Each row is followed by its class number.
[ 383 -133   21  174 -462  104   73 -205   52 -296   14  132  204  252
 -255 -289  325   35 -157  -73  239 -408 -169 -214  165 -146  -39  -57
  366  -25  -72  -74  361   83 -188  113]  0
[-539  278 -228   36  497 -649 -376   51   30  335 -311 -219 -309  213
  130  246  -43  187   34  667   48  305  181  344  203 -189 -195  225
 -487  -29 -158  447   66 -399    6  -47]  9
[ 155   43   -4   24   90  242  216  -20  -56 -258  125  311  -81 -273
  224   -4  -52 -106  -12 -199  -16 -195   10 -181  -80  -83 -113  -82
 -211   -4   73 -374    0   28   83  -69]  5
[ 332 -280  251   98 -317   10  167 -160 -393   37  143  135  244   18
 -169 -241  164  -39   84 -367 -197 -279  -95  -67  173  -54  102  172
  265 -235  -67  -45 -146  629 -205   26]  5
[ -11   31 -140  100   49   12 -166  200  304    1  -92  217 -197  124
 -168   85  178  -98  -46  138   34   35   47  -73   16 -126 -148  -76
  249 -109  100  -27  288 -286 -114   21]  5
[-267   69  -60  -39  -59  -36   48   44  336  -77 -259  -48   37   61
  150   12  -70 -209  -19  157   15  128  151   14   11   58 -137  -96
  -19   74  197   57   16 -407   30  -49]  4
[ 288 -100   62 -422 -217 -289 -301   71  191   -6 -350   83 -247  408
 -109 -181  -43 -132  -46  176  632  281   30   15  119  -63 -280  -32
  187  174   23   -9 -164  -79 -305 -101]  5
[ 167 -162  123  190  -62  565  216  -26 -293 -185  298   90  248 -508
   30 -304 -143  312  -30  217 -503 -119    7  157 -529  251  286  -74
 -127 -279 -351 -322  -79  758   86   79]  9
[ 624 -327  143  -63 -446  484  208  -42   71 -410  173  360  140 -144
 -159 -510   11  141  -65 -210  173 -285 -259 -264 -275   55   -1  -95
  151  -14 -158 -483  159  523  -38   83]  6
[ -78   -1  -87 -283  -52 -747 -291 -229  174  235 -555 -124  -40  607
  -60   72   64 -231  -51  230  695  250   65  111  553 -175 -240  276
   11  161  169  439 -128 -459 -191 -122]  9
[  94 -127   44  -61 -590  -46  -71 -180  475 -145 -299 -366  165  483
 -160 -210   47 -335  -93  -77  604   11 -190 -207  281  106 -133 -179
  544  317  252  306  131 -370 -142  158]  6
[ -27  -72   18 -247  142 -235 -299   82  -71  277 -154  -59 -281  100
 -102   73  -52  -65  -19  150  242  340  145  252   70  -54  -10   47
  -39  -40  -20  164 -149   81 -170  -83]  1
[-166   29  -17 -126 -367 -588 -251  -17  111 -103 -464 -168 -139  687
 -392 -244  108   19    3  335  511  -41  -31   96  327 -154 -251  124
   45  159 -217  350  186 -393 -421  -13]  5
[-569  167 -195   33  525 -119 -334  172 -459  281    0 -100 -506 -151
 -218  261  -65  195   -2  569 -236  249  342  535 -154  -29   71  100
 -368 -198 -400  179  -32   48 -262 -109]  9
[-125  120  -24  171   33 -250  163 -176  426    0 -189 -172  395  124
  399  105  -55 -122   12  151  -60   59 -105 -218  258   53 -140   16
  195   14  280  222  -84 -337  289   92]  3
[ 313   86   79  188  -22  373  432 -228 -219 -510  215  223   86 -390
  426 -162 -153  117  -33  -13 -133 -292   21 -141 -247  -30  -88 -173
 -204   23 -101 -526 -126  406  190   -7]  5
[-405    8   28  189   25 -255 -208  262  144  381  -33 -119   63  103
 -158  -53  195  176  141   82 -478  -16 -100   29  123  -46   22  172
  -37 -221  -67  337  346  -96  -42  151]  3
[-171  -36 -168  -21  193  244   33 -125 -417    8   41   38 -287 -122
 -290  281   37 -427  -92  -71  174  -29  152   97  208   83   53   -4
  171  -80   10   12 -203  -68 -392 -182]  9
[-202  -71  124 -187 -220   90  -85  436  496 -105 -219  -56   -3  103
 -117 -208  -33  133  -32  297 -132  341  -18   51 -162  267 -223 -150
  347  115 -100   61   41 -139 -239   -7]  8
[ 325   59  -38  128  359  -76  226 -176 -201 -283  124  366   83 -358
  419   29 -203  296   -4  210   26 -165  -24  -36 -156 -117  -86  173
 -406 -160 -158 -296 -160  370  289 -102]  7
[  46 -293  118  -35 -612 -133  205  147  407 -226 -365  440  269  346
 -415 -344  167 -197   64  -96  -24 -192  -93 -257  281   64 -243  208
  463 -171  129  -50   50 -212 -331 -145]  10
[  82   15  121  148  -93  585  148   -3  148 -217  197 -170  196 -414
  358 -237 -188  168  -65  120 -316   41  -11   29 -534  197  136 -377
 -126   27  -29 -312   59  351  320  194]  9
[-101   25 -114 -148 -163  227 -272   90  145 -251 -266 -105 -412  178
 -414  -75    4  -96 -214  587  390  240  262  284 -225   51  -47 -322
  300   79 -155    0  132 -223 -375  -46]  2
[-255  -45  -31 -386   28   71 -709   18   91  411 -248 -676 -310   49
 -118  -64 -186    5 -225  615  442  755  240  613 -286  229  266 -263
  -91  179  -85  446   20   -2  -94  133]  1
[-135  -58  107  368  -48   99  438   83   60   28  106  267  342 -129
   25  106  170 -284  160 -350 -711 -268  -84 -322  300   99  -87  107
  456 -377  236  -50 -145   47  -60  -25]  1
[  50 -118  -57  -95 -216 -238  112  -17  133 -296 -343  388   15  250
 -233 -113  -20 -142  -31  112  366 -122   28  -82  222  -78 -265  217
   37  -52   23 -121  -47 -217 -260 -236]  1
[ -17  218 -175  187  401   34  -20  -32  245 -100  -28   83  -40 -173
  384  184  -10  140 -130  465   -5  123  142   32 -126 -134 -148 -100
 -115  -63   41  -25  159 -185  271   35]  6
[ 223  -61    4  191  191  304  130  -71  -40  101  352   40  121 -324
  224  128   81 -111   -9 -387 -235 -131 -173 -252   98   48   90  -67
  220 -134  139  -62   16  233  133  115]  8
[  18  -44   96  -53 -128 -281  141  167  611   35 -215   66  347  216
  267 -119   96  133   31   56  -70   89 -242 -276  271   46 -358  171
  161  137   76  181   71 -247   62   40]  9
[ 243  -76   44 -188 -450   74 -134 -183  353 -140 -204 -314   75  356
  -53 -238   34 -222 -169   43  644   86 -184 -186  140  125  -76 -256
  394  341  111  169  105 -231 -171  136]  2
[-442  107 -311 -248  439   23 -375  130  -11  204 -204 -197 -569   18
 -194  480 -130 -435 -148  332  474  493  266  301   62  110  -13 -140
   75  127  130  235 -156 -520 -322 -177]  9
[-208 -126  -97  -87  -72  161  -24  -74 -237 -136 -163   73  -53  -95
 -310  -48 -108  -67 -134  371  131   74  240  304 -136  155  126   85
 -105  -65 -136   20  -68  -37 -227 -176]  5
[-724  176 -161   24  333 -892 -179  236  122  483 -480  280 -156  389
 -198  304  289  -78  125  313 -126   62  197   90  740 -306 -378  602
 -105 -318   70  476   99 -726 -245 -277]  3
[-577   19 -125   40   57 -580 -492  138  388  634 -318 -349   -1  451
 -244  108  246  -43   80   98  -12  166 -102  117  436  -70   24  273
 -195   87  141  739  512 -599  -84  203]  2
[-121 -156  113 -213 -238  415 -109  228   36  -50   44 -173  -82 -102
 -294 -234  -22  153 -140  186   26  199  -12  194 -271  296   61 -174
  193  129 -293   12   63  203 -323   43]  9
[ -22  -65   36 -243 -239  167 -239  106  434  -34  -92 -469  112   91
  130 -244 -113  259 -196  382  303  381 -112  152 -251  276   49 -232
   93  398 -163  265  200  -54   12  210]  4
[-134  267   -8  312  388 -472  180  -63 -326    5    4  295   30 -115
  273   85   41  388  144  362 -494 -209   99   64  144 -233 -229  315
 -361 -348 -308   -2  -94  167   78 -103]  7
[  -8  -71   84   50 -411  496  296 -356 -352 -491    8  -22   92 -173
 -200 -281  -17 -183 -150  -26  143 -322  146   91 -113  106   85 -177
   89   31  -87 -213  -39  194 -248  -58]  6
[-185  164 -101  248  390   22  164  -87  382   97   71   49  214 -341
  560  240   43 -125   -3 -200 -196  -48  -87 -212   38  -99   19  -10
 -327  -41  416    7  268 -281  526  133]  2
[ 285 -214  126 -118   62  186 -216  -38 -411  162  255 -103 -207 -207
 -111 -122    6   72  -38 -136   70   59  -24  177 -131  -33  225  -54
  -49 -114 -180  -11  -51  612 -135   47]  8
[ 160 -138  -49  136  -57 -337  162 -237  180  -62 -117  246  390   76
  107  -58   90    1   21 -165  146 -286 -197 -225  298 -147  -39  354
 -161  -82  166   95  178  -96  159    5]  10
[ 169 -126   14 -327 -176 -199 -431 -280  -66  117 -165 -425 -145  262
 -109 -135  -23  -32 -165   87  816  219  -74  212  102  -97  134  -32
  -39  259    7  322   75   48  -87   78]  3
[-576  110 -114  196  228 -497 -143  202  -41  296 -149   -9  -99  205
 -168  154  181   96  137  233 -364  -19  104  176  296 -165 -110  306
 -137 -256 -115  379  179 -262 -181  -44]  4
[ -41 -190  -62 -308 -281  -54  -87   31  -17 -257 -331  269 -216  197
 -485 -128  -34 -228 -113  176  521   10  132  105  117   29 -119   90
  124   -5  -32  -49  -80 -262 -475 -286]  10
[ 308  241   94  -72  142 -298  242  228  624 -342 -187  362  247    0
  770 -108 -184  402   49  453 -152  142 -112 -311  -16   -7 -566    4
  -14  123  -34 -263 -202 -134  267  -65]  10
[-167   79  -68   70  630 -330   61 -230 -771  220  112  262 -180 -287
   71  416   12  -43   52    2 -152  -65  228  290  293 -230   92  377
 -377 -336  -87   64 -363  305 -102 -253]  2
[ 199 -169  -46  -61 -401  148  185 -304 -150 -327  -56  202  -62  188
 -363 -175  246 -368  -80 -545  520 -503 -114 -262  373 -148  -83   40
  101  154  128 -174  239 -184 -336  -98]  8
[  30   87    3 -405   -3 -421 -351 -201 -129 -106 -455 -224 -248  309
   34  -73 -273   30 -174  704  731  446  285  432   24  -13 -186  -77
 -108  246 -189  139 -388  -10 -267 -163]  0
[ 120 -241  142  279 -238  266  492  -29 -402 -306  158  529  339 -287
 -254 -240   60  111   57  -42 -633 -426   36  -35  -79   85   59  188
  112 -444 -226 -354 -157  558 -189 -165]  0
[  -6   87  213  -61 -150   78  307  141  113 -448 -124   22  247 -105
  323 -259 -267  412  -38  645 -295  178  157  128 -303  258 -292 -122
  231   55 -427 -216 -381  302  -85  -72]  4
[-220  163 -288  200  467    2 -104   46  102  102   15  118 -216 -184
  100  362  103    7  -97  248  -50  109  148   95   28 -174  -26    8
  -99 -146  137  109  258 -309  150  -22]  6
[-120    7   70   44   90 -133  192  189  272   -6  -27  177  244  -34
  224    7   58  122   57   17 -290  -27 -143 -181  156   68 -219  175
   25   22    4   72   29 -100    9   11]  5
[ 366  -99  159   82 -489  468  440 -381 -338 -624  119  105  191 -154
   21 -451  -10   23  -97  -79   64 -445   23  -85 -162   34   -5 -178
   77   16 -233 -432  -70  480 -131  -23]  4
[-102  -84   -7 -247  155 -248 -378   25 -129  382 -138 -110 -291  106
 -178  115   45 -121  -22   68  252  302  112  270  159  -67   86   92
  -48  -30   42  305  -55   11 -196  -62]  2
[-156  -40 -149 -197  245 -696 -495 -146   81  467 -210 -302  -94  432
  -60  299   71 -142  -40 -158  702  165 -148  146  531 -228   81  285
 -282  194  203  573  183 -379   13   90]  1
[ 148 -110   64  215  -40  126  441   43 -119  -74  181  529   88  -96
  -86   83  219 -287  141 -565 -333 -402 -124 -416  390  -66 -210  141
  452 -285  143 -216 -114   90 -194 -134]  6
[  55  151 -186  -43  459 -156  -88  -27  161  146   32   71 -180  -66
  340  388   -9 -237  -59 -148  364  107 -125 -214  311 -119 -157   11
  -57   71  280   93  -12 -358  140  -26]  7
[ 107 -276  231 -226 -547  228 -428  -31  136  154 -103 -587   88  110
 -259 -460  -29   76 -145  217  207  354  -35  323 -305  243  296 -291
  262  126  -49  310  110  364  -94  237]  0
[ 118   98  -50  340  228  369  294 -109 -460 -222  285  388  -58 -431
    1   70  110  133  -81  124 -405 -270  177   51 -131  -94   27  -49
   49 -405 -256 -349  -10  407  -72  -84]  7
[-321  199  -51   -6  286  438  -14  -66 -121 -155    3 -130 -182 -486
  280   61 -229  -40 -151  445 -119  255  314  319 -425  163  119 -321
 -314  -14  -12 -160  -92   24  107  -51]  2
[ -52 -122  111   27 -250 -434   -6 -420 -215  125 -289 -240  297  331
 -111  -93   49  -63  -20  133  150   10   68  198  401  -22   34  259
   71  -38    9  428 -193  116 -120  -11]  7
[ 353   11  -97  -10 -135    1  261 -383  -43 -398  -19  154   56   87
  193  -67   65 -182  -96 -317  590 -384 -135 -280  278 -214 -148   26
 -122  234  104 -213  118 -119   24  -42]  4
[-323  -44   73  266 -112 -127   84  -33 -630   16   82  139  -83   34
 -557 -114  245  126  116   30 -486 -403   85  195  173 -104   90  260
    5 -385 -413  124   80  317 -486  -73]  2
[ 162  164 -116  -63  272 -100 -154  -87  380   31  -39 -214  -49    0
  536  158 -117  -63 -109   92  381  241 -116 -176  127  -27 -161 -173
    0  212  235  126    8 -291  278   85]  8
[-282  -32   11  173  162    4  288  339   48    1  -56  561  122 -241
  -61   80    8   -4  118  121 -687  -10  167  -23  -35   71 -124  214
  105 -481   16 -213 -150   39 -104 -236]  1
[-301  176 -227 -134  418 -683 -319  353   40  188 -302  192 -539  320
  -84  284  -10   92  127  422  111  231  192  190  217 -266 -363  248
 -253  -33 -176  178  -10 -422 -243 -209]  4
[-128   77 -268  -40  131   86 -338 -131   -6  -93 -127 -181 -384   66
 -260  138   74 -109 -245  349  517  111  202  234  -57  -82   40 -158
   -8  101  -17  150  280 -317 -195  -10]  8
[ 392 -108  161  108  -75  450  321   59 -334 -295  356  283   -1 -277
   13  -93  -37   17   47 -205 -334 -219  -88 -194 -118  124  -13 -175
  392 -166 -212 -458 -297  594 -214  -27]  10
[ 162  214 -233   59  327 -198 -274 -211  291  -83 -111 -195 -167   74
  352  131  -60  175 -182  453  498  179   46   64  -45 -216 -129 -125
 -178  201   -5  109  257 -214  257  133]  8
[ -68 -230  158 -199 -514  -50  -72  376  762   89 -247    3  200  369
 -235 -286  259  -80    8 -236   40   95 -313 -307  286  168 -222    6
  473  180  175  244  348 -393 -236  119]  10
[ 165   33   50 -347 -290 -133   13   10  299 -471 -387   -7  -67  282
   -8 -298 -116  127 -135  436  620  176  -30    0  -13  108 -359 -106
  145  388 -235  -53  -68 -161 -325  -94]  10
[ 214  -78  -27  -35    4 -125  -33   77  480  -19 -108  157  172    8
  226 -102  -45   73  -29   24  207   66 -188 -226  -23  -83  -94   87
  -88    1  148   -6  220 -138  275   40]  3
[-242  210  -25    9  -84 -439 -187  -84   84 -139 -314 -347   14  327
  106 -227 -113  356  -49  779  167  111  124  260  -25  -40 -186   -1
 -188   73 -357  283   43 -130  -84   50]  4
[ 326  -11  -10 -111  153 -156 -168 -417 -510  -10  101 -151 -137  -59
  123   -2  -95  133 -115   15  524  -30   10  221   42 -178  153   54
 -297   71 -188   22 -111  471   -4   27]  1
[ -76   51  -44   -4  199  256  136 -127 -366 -129  113   80 -169 -264
    6  195  -92 -238  -76   39    6  -21  151   70   24  105   40  -95
   90  -92  -55 -106 -304   79 -191 -151]  2
[-169  396 -244  -31  710 -123 -247  205  220   78  -97    8 -382 -217
  636  293 -209  253  -79  899 -131  486  347  240 -308  -94 -190 -179
 -408  -67  -93    0  -62 -318  349  -81]  4
[  26  -87    4   47 -131  565  182 -225 -557 -291  260  109 -190 -377
 -290  -79   52 -233 -130 -376  193 -381   28   60  -79    3  202 -146
  -87  -65  -94 -298   87  272 -265  -64]  7
[-148  -48 -150  -34  253   12 -107  -61 -197   11  -41   80 -116 -179
 -126   81  -84    6  -80  244  100   66  151  228 -115   12  122  139
 -302 -106  -82   34   22   -5  -63 -128]  8
